Below is a small trained network, with its code and all its weights. Each question gives an input and a target symbol and asks what happens when units are switched off, that is, made to give their printed mean instead of their output.

import numpy as np


def w(rows, s, z=0):
    codes = np.array(rows[::2]) - 128.0
    scale = np.full(codes.shape[1], s)
    scale[-1] = z or s
    return codes * scale


def norm(h):
    return h / np.sqrt((h * h).mean(-1, keepdims=True) + 1e-5)


def f(y):
    return np.maximum(y, 0)


def softmax(a):
    e = np.exp(a - a.max(-1, keepdims=True))
    return e / e.sum(-1, keepdims=True)


def log_softmax(a):
    a = a - a.max(-1, keepdims=True)
    return a - np.log(np.exp(a).sum(-1, keepdims=True))


def net(x, mask):
    ids = ['βδεηθλμξπτφ'.index(c) for c in x.split()]
    T = len(ids)
    res = E[ids] + P[:T]
    u = 0
    for l in range(2):
        q, k, v = (norm(res) @ M[l].T for M in (Q, K, V))
        z = softmax(np.where(np.tri(T) > 0, q @ k.T / 3**0.5, -1e9)) @ v
        res = res + np.where(mask[u], z, O[l][:, -1]) @ O[l][:, :-1]
        u += 1
        y = f(norm(res) @ A[l][:, :-1].T + A[l][:, -1])
        res = res + np.where(mask[u : u + 16], y, B[l][:, -1]) @ B[l][:, :-1]
        u += 16
    return log_softmax(norm(res)[-1] @ U[:, :-1].T + U[:, -1])


Q, K, V, O, A, B = {}, {}, {}, {}, {}, {}
E = w([
[121,133,87,72,250,126,141,46,155],'β',
[49,66,136,128,111,112,165,59,87],'δ',
[136,122,163,185,141,221,186,90,116],'ε',
[158,204,129,161,69,197,85,147,80],'η',
[196,56,56,67,118,136,107,116,133],'θ',
[84,87,116,186,162,184,23,50,130],'λ',
[82,126,202,143,193,144,186,215,135],'μ',
[191,68,166,146,160,213,79,194,91],'ξ',
[81,141,169,105,239,102,80,93,127],'π',
[159,96,210,148,95,80,130,83,123],'τ',
[49,113,193,141,134,176,142,126,23],'φ',
],0.013)
P = w([
[95,112,47,185,253,232,71,131,15],'0',
[68,115,132,129,187,145,99,106,123],'1',
[91,143,139,133,180,91,120,103,138],'2',
[98,173,120,137,168,66,136,107,138],'3',
[111,169,151,140,104,57,141,121,196],'4',
[116,185,145,135,91,45,154,125,181],'5',
[133,191,150,128,46,59,158,136,203],'6',
],0.0034)
Q[0] = w([
[253,102,52,131,217,122,63,82,189],'0.h0',
[84,74,65,120,184,124,107,174,201],'0.h0',
[123,213,74,121,177,128,183,182,177],'0.h0',
],0.0062)
K[0] = w([
[255,115,154,176,35,43,74,46,82],'0.h0',
[110,120,143,102,168,19,58,119,107],'0.h0',
[75,139,71,103,103,152,32,144,77],'0.h0',
],0.0056)
V[0] = w([
[84,134,1,70,114,179,28,131,103],'0.h0',
[126,66,146,61,129,133,126,112,91],'0.h0',
[91,118,123,194,169,193,164,112,167],'0.h0',
],0.0048)
O[0] = w([
[102,42,36,77,130,178,19,88,125,124],'0.h0',
[134,32,96,54,98,95,67,117,40,162],'0.h0',
[138,225,88,255,128,138,106,12,63,252],'0.h0',
],0.0057,0.0028)
A[0] = w([
[120,136,180,174,230,79,166,117,108,117],'0.n0',
[216,114,156,80,114,78,159,89,125,154],'0.n1',
[115,124,118,197,77,130,136,207,56,52],'0.n2',
[86,149,138,161,126,191,124,55,197,213],'0.n3',
[141,95,132,127,125,146,143,235,104,41],'0.n4',
[163,141,185,72,182,89,163,218,153,176],'0.n5',
[117,73,104,219,160,232,114,129,181,136],'0.n6',
[166,67,94,110,161,37,97,186,124,115],'0.n7',
[173,205,195,151,170,73,152,148,110,139],'0.n8',
[71,127,151,137,128,95,61,122,7,34],'0.n9',
[152,90,170,242,127,129,153,68,92,177],'0.n10',
[64,115,142,3,182,120,141,75,122,252],'0.n11',
[66,185,106,111,107,228,160,202,175,219],'0.n12',
[71,169,44,141,127,115,248,43,106,163],'0.n13',
[167,216,155,193,137,157,145,166,152,130],'0.n14',
[163,216,115,149,152,99,88,181,24,238],'0.n15',
],0.0059,0.0025)
B[0] = w([
[75,153,149,86,117,177,50,135,186,225],'0.n0',
[99,120,157,119,121,65,144,249,121,169],'0.n1',
[116,62,161,97,103,186,116,103,106,173],'0.n2',
[81,125,3,182,171,91,82,116,89,233],'0.n3',
[14,138,89,222,189,106,191,111,99,145],'0.n4',
[135,170,114,156,25,98,93,118,13,170],'0.n5',
[159,184,172,153,148,87,101,146,12,207],'0.n6',
[67,80,100,117,112,55,78,136,92,158],'0.n7',
[151,168,76,115,62,181,180,152,85,209],'0.n8',
[229,139,252,139,92,125,165,106,216,185],'0.n9',
[174,148,136,39,160,139,136,170,22,254],'0.n10',
[120,136,102,225,113,138,148,129,184,232],'0.n11',
[115,69,95,90,142,56,188,27,87,184],'0.n12',
[170,24,79,149,85,134,158,122,208,216],'0.n13',
[94,117,41,76,117,125,91,74,173,222],'0.n14',
[79,94,129,125,69,81,122,129,206,236],'0.n15',
],0.0051,0.0059)
Q[1] = w([
[194,97,196,84,140,86,97,199,121],'1.h0',
[207,127,146,100,170,134,114,173,170],'1.h0',
[194,94,122,104,254,156,149,139,169],'1.h0',
],0.0093)
K[1] = w([
[64,53,103,68,147,194,3,140,100],'1.h0',
[131,129,99,158,235,193,29,99,186],'1.h0',
[119,155,77,228,255,240,140,94,98],'1.h0',
],0.006)
V[1] = w([
[114,155,196,179,117,255,170,95,182],'1.h0',
[151,175,202,5,148,120,123,109,88],'1.h0',
[224,164,135,163,40,174,63,73,211],'1.h0',
],0.0047)
O[1] = w([
[74,87,215,122,151,254,35,41,41,7],'1.h0',
[91,150,79,229,239,208,88,189,153,115],'1.h0',
[166,218,72,139,88,248,108,102,156,90],'1.h0',
],0.007,0.0016)
A[1] = w([
[193,63,114,150,223,122,159,121,153,188],'1.n0',
[62,157,150,158,94,135,180,102,77,199],'1.n1',
[191,173,154,94,70,194,49,142,104,114],'1.n2',
[239,165,54,211,144,136,107,131,184,156],'1.n3',
[83,146,126,157,134,122,200,99,176,91],'1.n4',
[120,177,176,144,65,252,123,110,84,91],'1.n5',
[219,116,193,64,149,188,53,219,105,4],'1.n6',
[229,148,207,70,151,129,45,184,121,3],'1.n7',
[124,101,156,68,137,103,54,128,195,55],'1.n8',
[82,252,129,109,109,167,134,189,141,94],'1.n9',
[128,152,203,183,254,145,95,123,104,52],'1.n10',
[225,156,220,127,125,135,177,142,66,172],'1.n11',
[75,190,162,63,109,105,70,114,208,80],'1.n12',
[86,87,181,77,162,77,147,176,102,63],'1.n13',
[129,186,55,106,198,147,184,154,199,145],'1.n14',
[89,179,108,176,107,71,142,172,225,216],'1.n15',
],0.0073,0.0033)
B[1] = w([
[113,155,168,105,154,147,230,172,176,202],'1.n0',
[197,145,106,97,90,120,129,169,179,248],'1.n1',
[204,111,188,182,191,107,199,141,173,207],'1.n2',
[101,146,196,159,99,60,80,177,207,254],'1.n3',
[188,141,142,132,76,166,148,108,126,174],'1.n4',
[41,98,120,131,89,115,173,201,205,233],'1.n5',
[238,159,201,138,209,107,106,95,108,160],'1.n6',
[132,152,195,127,204,159,183,59,36,155],'1.n7',
[206,217,57,82,106,203,100,166,136,156],'1.n8',
[210,142,46,187,147,162,154,64,107,190],'1.n9',
[102,183,89,76,37,114,167,158,142,191],'1.n10',
[41,102,108,104,182,191,68,141,115,205],'1.n11',
[177,161,161,46,130,102,119,141,153,161],'1.n12',
[153,101,134,157,151,2,111,109,127,175],'1.n13',
[173,75,179,182,74,208,132,185,86,202],'1.n14',
[73,128,81,94,108,84,190,51,50,244],'1.n15',
],0.007,0.0051)
U = w([
[104,87,95,150,232,125,167,54,221,184],'β',
[7,113,138,118,100,1,184,151,104,92],'δ',
[232,139,204,105,203,174,130,128,105,249],'ε',
[49,99,107,200,115,121,16,57,109,159],'η',
[178,22,202,115,28,165,124,8,74,96],'θ',
[179,36,60,63,119,148,62,211,120,157],'λ',
[13,68,200,91,98,207,98,180,152,150],'μ',
[95,178,107,132,160,128,144,124,118,3],'ξ',
[120,157,21,149,129,233,189,109,42,120],'π',
[244,170,144,212,77,143,124,227,205,144],'τ',
[76,254,130,19,177,150,94,116,169,119],'φ',
],0.0068,0.0045)

Each question gives the input, a string of symbols that net reads in full, and the target symbol t.
The units are the heads (3 rows each of Q, K, V and O) and the neurons (one row each of A and B). Each row of codes is followed by its name. A weight is (code - 128) times the scale printed after its matrix; where a second scale follows, it is the last column's (O, A, B and U).
mask holds one flag per unit, layer by layer, with each layer's heads first. A switched-off unit (its flag False) gives its mean, the last column of its rows in O or B, instead of its output. The means were averaged over made-up inputs and are rounded, as every weight is.
A unit's drop is (log p(t) with every unit on - log p(t) with that unit switched off) / (log p(t) with every unit on - log p(t) with every unit switched off).
The circuit of an input: a set's keep is (log p(t) with only the set's units on - log p(t) with every unit switched off) / (log p(t) with every unit on - log p(t) with every unit switched off). Starting from the 12 units with the biggest drops (on a tie, the unit counted first), units are removed one at a time, each time the one whose removal leaves the highest keep (on an exact tie, the one counted first), for as long as the keep stays at least 0.8.
circuit, biggest first: the units of the circuit, biggest drop first
most important unit: the unit with the biggest drop
k most important neurons: the k neurons with the biggest drops, biggest first
k most important neurons of layer l: the k neurons of layer l with the biggest drops, biggest first
drop when u is switched off: that unit's drop, to one decimal
input β θ η τ ξ, target δ: most important unit -> 0.h0
input π η φ η, target μ: 3 most important neurons -> 0.n9; 1.n5; 0.n14
input β θ δ β η π, target φ: circuit, biggest first -> 1.n8; 0.n0
input θ θ η ξ τ φ β, target δ: circuit, biggest first -> 0.h0; 0.n5
input τ π ε μ ε θ λ, target δ: circuit, biggest first -> 1.h0; 0.h0; 0.n1
input β τ η η β, target θ: 2 most important neurons of layer 1 -> 1.n15; 1.n14
input μ β τ, target π: 3 most important neurons of layer 1 -> 1.n9; 1.n11; 1.n15
input ε β ε λ τ β, target τ: circuit, biggest first -> 0.h0; 1.n14
input β θ ε θ φ μ ξ, target ε: 4 most important neurons of layer 1 -> 1.n6; 1.n5; 1.n7; 1.n15
input π τ β φ φ, target μ: 2 most important neurons of layer 0 -> 0.n9; 0.n3
input μ τ μ β, target π: 2 most important neurons -> 1.n15; 0.n5
input β π θ η η τ λ, target δ: 2 most important neurons of layer 0 -> 0.n3; 0.n1
input η λ β ε ε, target π: circuit, biggest first -> 0.n10; 0.n3
input ε ξ τ β ε λ, target τ: circuit, biggest first -> 0.h0
input τ τ μ τ β, target π: 4 most important neurons -> 1.n15; 0.n0; 0.n8; 1.n9
input β δ δ β λ β τ, target ε: 2 most important neurons -> 0.n10; 0.n15
input θ ξ τ δ η, target δ: 2 most important neurons -> 1.n15; 0.n1
input λ δ τ φ η, target η: 2 most important neurons -> 0.n10; 0.n15
input δ ε τ, target τ: 4 most important neurons of layer 1 -> 1.n3; 1.n9; 1.n2; 1.n1
input δ τ ξ θ μ, target π: most important unit -> 0.n8
input τ θ δ β η, target δ: 2 most important neurons of layer 0 -> 0.n10; 0.n1
input δ τ θ ε φ τ δ, target τ: drop when 0.n15 is switched off -> 0.2
input θ η η θ ε λ δ, target θ: drop when 0.n13 is switched off -> 0.4
input ξ μ δ τ π θ ξ, target δ: drop when 0.h0 is switched off -> 0.5
input τ λ λ λ, target φ: drop when 1.n10 is switched off -> 0.3
